Below are the code and all the weights of a small trained network. Each question names an input and a class and asks about switching units off, where a switched-off unit gives its printed mean instead of its output.

import numpy as np


def w(rows, s, z=0):
    codes = np.array(rows[::2]) - 128.0
    scale = np.full(codes.shape[1], s)
    scale[-1] = z or s
    return codes * scale


def norm(h):
    return h / np.sqrt((h * h).mean(-1, keepdims=True) + 1e-5)


def f(y):
    return np.maximum(y, 0)


def log_softmax(a):
    a = a - a.max(-1, keepdims=True)
    return a - np.log(np.exp(a).sum(-1, keepdims=True))


def net(x, mask):
    res = np.array(x, float).reshape(1, 6) / 4 @ E
    u = 0
    for l in range(2):
        y = f(norm(res) @ A[l][:, :-1].T + A[l][:, -1])
        res = res + np.where(mask[u : u + 15], y, B[l][:, -1]) @ B[l][:, :-1]
        u += 15
    return log_softmax(norm(res)[-1] @ U[:, :-1].T + U[:, -1])


A, B = {}, {}
E = w([
[156,167,220,178,119,52,233,218,74],'x0',
[135,132,120,130,126,129,127,133,138],'x1',
[121,13,60,76,15,17,190,127,152],'x2',
[122,128,127,128,132,128,129,132,129],'x3',
[163,91,190,155,224,83,132,32,194],'x4',
[146,4,199,144,52,250,155,148,177],'x5',
],0.0036)
A[0] = w([
[134,120,48,71,137,69,163,133,103,84],'L0N1',
[94,86,104,42,87,122,112,95,185,38],'L0N2',
[35,120,3,112,205,116,101,63,27,156],'L0N3',
[132,52,161,207,226,74,129,72,218,59],'L0N4',
[108,184,139,124,142,147,96,147,94,111],'L0N5',
[71,28,122,118,81,75,173,187,200,140],'L0N6',
[130,132,196,183,70,137,128,177,165,167],'L0N7',
[44,201,119,127,148,213,115,115,223,161],'L0N8',
[86,122,78,125,89,155,47,168,105,100],'L0N9',
[180,178,79,177,121,73,108,132,188,126],'L0N10',
[160,91,207,217,89,110,69,154,158,42],'L0N11',
[66,178,189,62,75,152,142,140,149,68],'L0N12',
[130,164,129,106,102,172,76,197,116,96],'L0N13',
[164,52,119,127,124,188,79,126,135,113],'L0N14',
[94,159,77,191,28,141,158,177,63,4],'L0N15',
],0.0056,0.0014)
B[0] = w([
[206,141,157,146,164,130,143,67,112,207],'L0N1',
[133,161,126,191,147,213,115,69,88,203],'L0N2',
[137,97,74,178,93,122,99,138,153,255],'L0N3',
[217,182,134,21,42,118,33,183,195,246],'L0N4',
[198,93,120,119,121,89,153,102,103,194],'L0N5',
[167,143,79,67,165,153,197,93,75,240],'L0N6',
[82,85,131,158,209,119,155,157,131,216],'L0N7',
[148,124,113,178,92,175,162,64,91,236],'L0N8',
[116,155,223,80,56,78,86,124,182,200],'L0N9',
[67,90,107,152,115,123,140,142,80,180],'L0N10',
[88,147,150,179,177,125,162,120,183,190],'L0N11',
[189,151,132,139,71,195,115,123,255,158],'L0N12',
[153,110,181,39,135,121,104,96,102,194],'L0N13',
[84,98,52,197,153,98,108,165,151,211],'L0N14',
[170,171,169,78,104,96,92,138,183,207],'L0N15',
],0.0052,0.0042)
A[1] = w([
[128,177,83,147,104,100,134,145,90,2],'L1N1',
[155,94,95,159,113,128,68,87,223,205],'L1N2',
[144,116,114,60,99,110,105,94,154,216],'L1N3',
[168,135,119,160,122,180,227,164,167,139],'L1N4',
[38,43,180,139,163,212,164,130,175,53],'L1N5',
[126,133,173,148,90,120,207,202,69,53],'L1N6',
[163,91,161,98,49,164,125,149,166,174],'L1N7',
[159,157,113,172,102,13,107,149,98,84],'L1N8',
[111,219,108,124,113,91,77,112,72,150],'L1N9',
[142,76,175,90,39,168,114,229,145,110],'L1N10',
[110,146,167,30,118,118,66,156,151,115],'L1N11',
[181,177,220,185,172,207,93,125,99,132],'L1N12',
[170,106,132,67,151,65,184,169,109,197],'L1N13',
[143,157,132,149,185,131,186,54,215,117],'L1N14',
[107,156,253,150,163,37,173,203,148,54],'L1N15',
],0.0067,0.0017)
B[1] = w([
[126,96,126,119,172,101,122,110,148,153],'L1N1',
[64,141,169,140,107,116,127,193,71,254],'L1N2',
[135,167,220,164,114,189,207,108,124,207],'L1N3',
[93,107,102,181,193,96,78,92,89,194],'L1N4',
[136,142,103,179,187,43,113,169,158,190],'L1N5',
[94,151,146,119,103,174,73,68,119,184],'L1N6',
[139,175,110,117,181,45,112,146,108,205],'L1N7',
[84,93,109,146,245,174,112,192,138,200],'L1N8',
[130,50,168,137,173,100,185,161,193,202],'L1N9',
[141,125,129,117,226,113,116,168,177,186],'L1N10',
[198,138,163,65,113,80,124,144,240,167],'L1N11',
[175,71,67,67,62,85,254,70,73,240],'L1N12',
[144,123,126,156,70,171,101,97,116,211],'L1N13',
[102,168,131,50,130,123,141,186,116,191],'L1N14',
[65,147,97,142,23,205,39,102,147,233],'L1N15',
],0.0059,0.0065)
U = w([
[198,178,215,9,124,94,106,159,187,222],'0',
[84,90,92,165,247,97,109,161,132,93],'1',
[182,115,86,65,105,141,234,44,32,2],'2',
[57,159,124,143,62,189,44,85,103,230],'3',
],0.013,0.0004)

Each question gives the input, the list of numbers given to net, and the class t.
The units are the neurons (one row each of A and B). Each row of codes is followed by its name. A weight is (code - 128) times the scale printed after its matrix; where a second scale follows, it is the last column's (A, B and U).
mask holds one flag per neuron, layer by layer. A switched-off neuron (its flag False) gives its mean, the last column of its row in B, instead of its output. The means were averaged over made-up inputs and are rounded, as every weight is.
A unit's drop is (log p(t) with every unit on - log p(t) with that unit switched off) / (log p(t) with every unit on - log p(t) with every unit switched off).
most important unit: the unit with the biggest drop
k most important neurons: the k neurons with the biggest drops, biggest first
k most important neurons of layer l: the k neurons of layer l with the biggest drops, biggest first
input [8,-6,7,2,-5,-1], class 3: 4 most important neurons of layer 1 -> L1N12, L1N6, L1N15, L1N13
input [6,3,4,-1,-4,-1], class 3: most important neuron of layer 0 -> L0N4
input [8,-7,-4,-6,-1,6], class 3: 2 most important neurons of layer 1 -> L1N15, L1N6
input [-6,-4,4,3,1,-4], class 3: 2 most important neurons -> L1N12, L0N3
input [-7,5,2,-2,-7,6], class 0: 4 most important neurons -> L0N9, L1N15, L1N10, L0N13
input [-4,-5,1,-7,-4,-6], class 1: 2 most important neurons -> L0N3, L0N4
input [-7,4,-4,-3,7,2], class 0: 2 most important neurons -> L0N4, L1N15
input [6,7,0,-4,-3,-1], class 3: 2 most important neurons -> L0N4, L1N15
input [1,0,5,3,6,-2], class 0: 2 most important neurons -> L0N4, L1N12
input [-6,-6,-7,-7,7,4], class 0: 3 most important neurons -> L0N4, L0N2, L0N6
input [-3,8,6,8,-1,6], class 1: 3 most important neurons -> L1N12, L0N14, L1N5
input [-1,-2,-4,-3,-2,-4], class 1: 2 most important neurons -> L0N3, L0N2
input [-7,-2,-2,-5,-7,4], class 0: 2 most important neurons of layer 0 -> L0N9, L0N13
input [-5,-8,-7,8,2,8], class 1: 2 most important neurons -> L1N5, L0N14
input [-6,-5,-4,4,-6,5], class 0: most important unit -> L0N9
input [-4,-3,-7,-2,-6,-7], class 1: 3 most important neurons of layer 0 -> L0N4, L0N3, L0N2
input [0,-6,5,5,-7,6], class 0: 2 most important neurons of layer 0 -> L0N15, L0N9
input [6,-5,-6,6,5,7], class 1: 2 most important neurons of layer 0 -> L0N7, L0N9
input [1,5,5,5,5,7], class 1: 2 most important neurons of layer 1 -> L1N4, L1N12
input [-7,2,7,7,2,7], class 1: 3 most important neurons of layer 1 -> L1N12, L1N15, L1N5
